Below is a small trained network, with its code and all its weights. Each question gives an input and a class and asks what happens when units are switched off, that is, made to give their printed mean instead of their output.

import numpy as np


def w(rows, s, z=0):
    codes = np.array(rows[::2]) - 128.0
    scale = np.full(codes.shape[1], s)
    scale[-1] = z or s
    return codes * scale


def norm(h):
    return h / np.sqrt((h * h).mean(-1, keepdims=True) + 1e-5)


def f(y):
    return y / 2 * (1 + np.tanh(0.7978845608 * (y + 0.044715 * y**3)))


def log_softmax(a):
    a = a - a.max(-1, keepdims=True)
    return a - np.log(np.exp(a).sum(-1, keepdims=True))


def net(x, mask):
    res = np.array(x, float).reshape(1, 2) / 4 @ E
    u = 0
    for l in range(2):
        y = f(norm(res) @ A[l][:, :-1].T + A[l][:, -1])
        res = res + np.where(mask[u : u + 6], y, B[l][:, -1]) @ B[l][:, :-1]
        u += 6
    return log_softmax(norm(res)[-1] @ U[:, :-1].T + U[:, -1])


A, B = {}, {}
E = w([
[173,124,135,155,129,33,173,125,131,255,95,173],'x0',
[208,144,126,161,138,237,221,114,133,173,24,246],'x1',
],0.0076)
A[0] = w([
[131,134,146,143,123,105,133,115,147,170,125,131,104],'L0N0',
[115,134,119,142,137,172,118,123,120,110,143,107,61],'L0N1',
[120,124,132,124,124,207,124,129,133,61,123,130,5],'L0N2',
[110,126,131,129,125,1,113,135,128,115,155,88,107],'L0N3',
[155,135,131,139,124,203,148,130,130,165,110,156,66],'L0N4',
[153,127,129,133,129,179,156,134,129,211,88,192,42],'L0N5',
],0.022,0.0017)
B[0] = w([
[168,127,189,134,76,172,175,235,169,75,188,98,164],'L0N0',
[204,134,91,18,145,89,88,227,78,134,141,151,171],'L0N1',
[189,137,132,118,98,216,191,145,150,29,149,114,217],'L0N2',
[63,124,137,171,157,130,96,66,144,160,168,47,255],'L0N3',
[36,87,174,146,116,19,116,148,161,149,137,113,202],'L0N4',
[168,143,14,122,167,135,116,4,58,156,42,187,222],'L0N5',
],0.019,0.026)
A[1] = w([
[184,122,82,153,118,145,149,89,99,160,122,118,61],'L1N0',
[128,185,111,178,141,193,123,82,107,142,100,157,79],'L1N1',
[185,133,171,121,56,149,188,231,134,97,98,229,3],'L1N2',
[38,138,132,159,173,61,53,80,111,233,110,130,195],'L1N3',
[120,126,154,113,97,153,101,172,132,82,153,120,204],'L1N4',
[129,126,159,149,109,88,145,160,123,202,39,252,121],'L1N5',
],0.023,0.0018)
B[1] = w([
[146,160,137,121,115,166,96,177,97,143,124,158,171],'L1N0',
[173,89,123,112,85,113,117,133,110,154,138,138,167],'L1N1',
[130,72,192,107,167,110,199,177,224,119,114,122,187],'L1N2',
[108,106,185,173,99,143,157,152,166,143,112,135,252],'L1N3',
[103,165,91,129,137,114,105,131,73,154,103,178,175],'L1N4',
[65,122,61,117,211,80,165,2,150,61,142,64,172],'L1N5',
],0.024,0.031)
U = w([
[44,125,206,241,84,154,108,124,173,212,180,37,195],'0',
[106,212,49,67,155,191,56,194,34,97,221,54,120],'1',
[136,195,155,109,94,67,101,186,138,163,139,163,3],'2',
[245,117,137,160,10,224,95,188,72,230,131,162,100],'3',
[147,175,163,118,92,93,99,166,147,133,131,157,9],'4',
[186,115,136,21,160,145,228,254,192,31,115,153,151],'5',
[139,101,31,131,129,97,172,11,98,133,49,172,222],'6',
],0.0094,0.0047)

Each question gives the input, the list of numbers given to net, and the class t.
The units are the neurons (one row each of A and B). Each row of codes is followed by its name. A weight is (code - 128) times the scale printed after its matrix; where a second scale follows, it is the last column's (A, B and U).
mask holds one flag per neuron, layer by layer. A switched-off neuron (its flag False) gives its mean, the last column of its row in B, instead of its output. The means were averaged over made-up inputs and are rounded, as every weight is.
A unit's drop is (log p(t) with every unit on - log p(t) with that unit switched off) / (log p(t) with every unit on - log p(t) with every unit switched off).
The circuit of an input: a set's keep is (log p(t) with only the set's units on - log p(t) with every unit switched off) / (log p(t) with every unit on - log p(t) with every unit switched off). Starting from all 12 units, units are removed one at a time, each time the one whose removal leaves the highest keep (on an exact tie, the one counted first), for as long as the keep stays at least 0.8.
units of the circuit, in order: the units of the circuit, biggest drop first
k most important neurons: the k neurons with the biggest drops, biggest first
k most important neurons of layer l: the k neurons of layer l with the biggest drops, biggest first
drop of u: that unit's drop, to one decimal
input [-5,-6], class 1: 2 most important neurons => L0N4, L1N3
input [-5,8], class 6: 2 most important neurons of layer 0 => L0N5, L0N4
input [-6,5], class 5: units of the circuit, in order => L0N3
input [-3,-2], class 1: 2 most important neurons of layer 0 => L0N0, L0N5
input [7,3], class 6: 3 most important neurons => L0N5, L1N5, L0N3
input [-1,3], class 6: 2 most important neurons => L0N5, L0N3
input [5,2], class 6: 2 most important neurons of layer 0 => L0N5, L0N3
input [8,0], class 3: drop of L0N0 => 0.1
input [8,6], class 6: drop of L1N5 => 0.1
input [4,6], class 6: drop of L0N5 => 0.5
input [-8,-2], class 5: drop of L0N3 => 0.2
